Below is a small trained network, with its code and all its weights. Each question gives an input and a target symbol and asks what happens when units are switched off, that is, made to give their printed mean instead of their output.

import numpy as np


def w(rows, s, z=0):
    codes = np.array(rows[::2]) - 128.0
    scale = np.full(codes.shape[1], s)
    scale[-1] = z or s
    return codes * scale


def norm(h):
    return h / np.sqrt((h * h).mean(-1, keepdims=True) + 1e-5)


def f(y):
    return y / 2 * (1 + np.tanh(0.7978845608 * (y + 0.044715 * y**3)))


def softmax(a):
    e = np.exp(a - a.max(-1, keepdims=True))
    return e / e.sum(-1, keepdims=True)


def log_softmax(a):
    a = a - a.max(-1, keepdims=True)
    return a - np.log(np.exp(a).sum(-1, keepdims=True))


def net(x, mask):
    ids = ['βγδζθλξσ'.index(c) for c in x.split()]
    T = len(ids)
    res = E[ids] + P[:T]
    u = 0
    for l in range(2):
        r = norm(res)
        for j in range(2):
            rows = slice(4 * j, 4 * j + 4)
            q, k, v = (r @ M[l][rows].T for M in (Q, K, V))
            z = softmax(np.where(np.tri(T) > 0, q @ k.T / 4**0.5, -1e9)) @ v
            o = O[l][rows]
            res = res + np.where(mask[u + j], z, o[:, -1]) @ o[:, :-1]
        u += 2
        y = f(norm(res) @ A[l][:, :-1].T + A[l][:, -1])
        res = res + np.where(mask[u : u + 4], y, B[l][:, -1]) @ B[l][:, :-1]
        u += 4
    return log_softmax(norm(res)[-1] @ U[:, :-1].T + U[:, -1])


Q, K, V, O, A, B = {}, {}, {}, {}, {}, {}
E = w([
[85,118,94],'β',
[33,170,51],'γ',
[79,56,140],'δ',
[72,2,167],'ζ',
[7,135,40],'θ',
[135,206,254],'λ',
[44,88,65],'ξ',
[2,114,40],'σ',
],0.0043)
P = w([
[254,146,111],'0',
[45,71,86],'1',
[43,83,59],'2',
[11,100,60],'3',
[7,100,70],'4',
[9,92,66],'5',
[19,84,61],'6',
[19,77,63],'7',
[18,65,63],'8',
[29,62,85],'9',
[33,57,66],'10',
[28,54,85],'11',
[52,45,90],'12',
],0.0038)
Q[0] = w([
[53,50,201],'L0H1',
[97,86,177],'L0H1',
[245,203,165],'L0H1',
[47,106,175],'L0H1',
[134,100,204],'L0H2',
[151,171,117],'L0H2',
[200,98,114],'L0H2',
[82,114,122],'L0H2',
],0.011)
K[0] = w([
[129,254,233],'L0H1',
[95,220,175],'L0H1',
[81,57,80],'L0H1',
[149,178,219],'L0H1',
[102,99,92],'L0H2',
[183,76,113],'L0H2',
[156,93,54],'L0H2',
[106,219,182],'L0H2',
],0.0079)
V[0] = w([
[159,136,139],'L0H1',
[95,76,117],'L0H1',
[163,125,53],'L0H1',
[99,189,191],'L0H1',
[139,120,73],'L0H2',
[217,124,100],'L0H2',
[187,207,99],'L0H2',
[254,95,71],'L0H2',
],0.0087)
O[0] = w([
[160,107,123,113],'L0H1',
[128,182,192,141],'L0H1',
[89,28,172,77],'L0H1',
[115,153,18,175],'L0H1',
[88,161,142,128],'L0H2',
[45,156,75,30],'L0H2',
[41,43,101,33],'L0H2',
[3,199,88,3],'L0H2',
],0.0067,0.0064)
A[0] = w([
[254,70,22,198],'L0N1',
[19,113,64,8],'L0N2',
[127,115,134,136],'L0N3',
[102,48,175,232],'L0N4',
],0.0066,0.0014)
B[0] = w([
[150,249,250,254],'L0N1',
[253,119,83,123],'L0N2',
[137,128,129,130],'L0N3',
[180,135,170,154],'L0N4',
],0.0066,0.0071)
Q[1] = w([
[154,165,138],'L1H1',
[152,167,113],'L1H1',
[169,243,100],'L1H1',
[85,8,146],'L1H1',
[185,205,96],'L1H2',
[106,101,129],'L1H2',
[179,161,104],'L1H2',
[146,150,98],'L1H2',
],0.014)
K[1] = w([
[110,118,97],'L1H1',
[41,173,93],'L1H1',
[13,124,81],'L1H1',
[249,121,186],'L1H1',
[61,150,113],'L1H2',
[173,120,128],'L1H2',
[76,119,114],'L1H2',
[74,158,91],'L1H2',
],0.013)
V[1] = w([
[148,175,3],'L1H1',
[193,107,115],'L1H1',
[127,219,147],'L1H1',
[164,81,92],'L1H1',
[65,125,152],'L1H2',
[147,141,130],'L1H2',
[107,130,45],'L1H2',
[77,102,139],'L1H2',
],0.011)
O[1] = w([
[56,132,254,3],'L1H1',
[204,121,229,42],'L1H1',
[100,212,117,117],'L1H1',
[172,39,246,70],'L1H1',
[94,130,33,202],'L1H2',
[155,117,141,113],'L1H2',
[57,122,207,62],'L1H2',
[94,118,78,184],'L1H2',
],0.0065,0.0048)
A[1] = w([
[123,104,129,69],'L1N1',
[143,127,3,209],'L1N2',
[89,93,29,253],'L1N3',
[83,100,89,239],'L1N4',
],0.011,0.002)
B[1] = w([
[107,173,139,117],'L1N1',
[100,21,206,254],'L1N2',
[102,10,132,183],'L1N3',
[106,77,74,135],'L1N4',
],0.011,0.0081)
U = w([
[75,77,128,254],'β',
[159,110,137,204],'γ',
[213,131,146,100],'δ',
[42,110,231,77],'ζ',
[145,139,8,38],'θ',
[125,175,135,96],'λ',
[53,174,98,128],'ξ',
[162,137,193,15],'σ',
],0.017,0.0098)

Each question gives the input, a string of symbols that net reads in full, and the target symbol t.
The units are the heads (4 rows each of Q, K, V and O) and the neurons (one row each of A and B). Each row of codes is followed by its name. A weight is (code - 128) times the scale printed after its matrix; where a second scale follows, it is the last column's (O, A, B and U).
mask holds one flag per unit, layer by layer, with each layer's heads first. A switched-off unit (its flag False) gives its mean, the last column of its rows in O or B, instead of its output. The means were averaged over made-up inputs and are rounded, as every weight is.
A unit's drop is (log p(t) with every unit on - log p(t) with that unit switched off) / (log p(t) with every unit on - log p(t) with every unit switched off).
most important unit: the unit with the biggest drop
top k neurons: the k neurons with the biggest drops, biggest first
k most important neurons of layer l: the k neurons of layer l with the biggest drops, biggest first
which heads matter: for each layer, one digit per head in row order, 1 if its drop is at least 0.15 and else 0, layers parted by /
drop when u is switched off: that unit's drop, to one decimal
input λ σ γ, target ζ: which heads matter => 01 / 11
input λ δ δ γ γ ξ, target ζ: which heads matter => 01 / 00
input θ δ λ ζ ζ σ σ δ γ, target δ: top 3 neurons => (L0N1; L0N2; L1N2)
input θ ζ σ δ ξ ζ γ β λ λ θ λ θ, target δ: which heads matter => 11 / 00
input σ ξ ξ ζ σ β ζ ζ δ δ δ, target δ: most important unit => L0H1
input ζ ζ ζ ζ δ σ σ δ δ ξ θ δ σ, target δ: which heads matter => 10 / 01
input ζ δ ζ β ζ ζ ζ δ ζ ζ, target δ: which heads matter => 10 / 00
input λ ζ δ θ δ β δ σ δ, target ζ: which heads matter => 01 / 10
input ξ γ ξ δ β ζ ξ ζ σ θ λ, target β: top 2 neurons => (L0N1; L1N2)
input θ γ λ ζ ξ, target δ: which heads matter => 11 / 00
input λ ξ θ ζ ζ λ δ λ, target ζ: which heads matter => 01 / 11
input λ λ ζ ξ ζ β ζ λ δ β θ, target ζ: which heads matter => 01 / 10
input θ λ ζ δ δ σ ζ ξ σ, target δ: which heads matter => 11 / 00
input δ ξ λ ζ δ β σ, target ξ: most important unit => L1H1
input δ λ ξ, target ξ: which heads matter => 11 / 11
input ζ β σ λ β β λ ξ λ θ, target θ: top 2 neurons => (L0N1; L0N4)
input δ δ λ ζ σ θ δ, target ξ: top 2 neurons => (L0N1; L0N2)
input δ λ λ γ ζ σ θ λ δ β σ δ β, target ξ: 2 most important neurons of layer 0 => (L0N2; L0N1)
input λ λ γ ζ ζ ζ σ λ δ, target ζ: top 2 neurons => (L0N1; L0N4)
input δ β δ λ θ σ δ ζ, target ξ: top 2 neurons => (L0N1; L0N2)
input λ ζ δ σ, target ζ: top neuron => (L0N2)
input ξ ζ θ λ, target β: top 2 neurons => (L1N2; L0N1)
input θ λ ζ δ δ, target δ: top 2 neurons => (L0N1; L0N2)
input ζ σ λ δ δ δ δ ζ ξ, target θ: drop when L0H1 is switched off => 1.9
input δ ζ ζ ξ δ ζ λ δ δ δ θ β θ, target ξ: drop when L0H2 is switched off => 0.3
input ζ ζ θ λ γ, target θ: drop when L0H2 is switched off => 0.9
input λ θ λ β λ γ ξ, target ζ: drop when L1N4 is switched off => 0.0
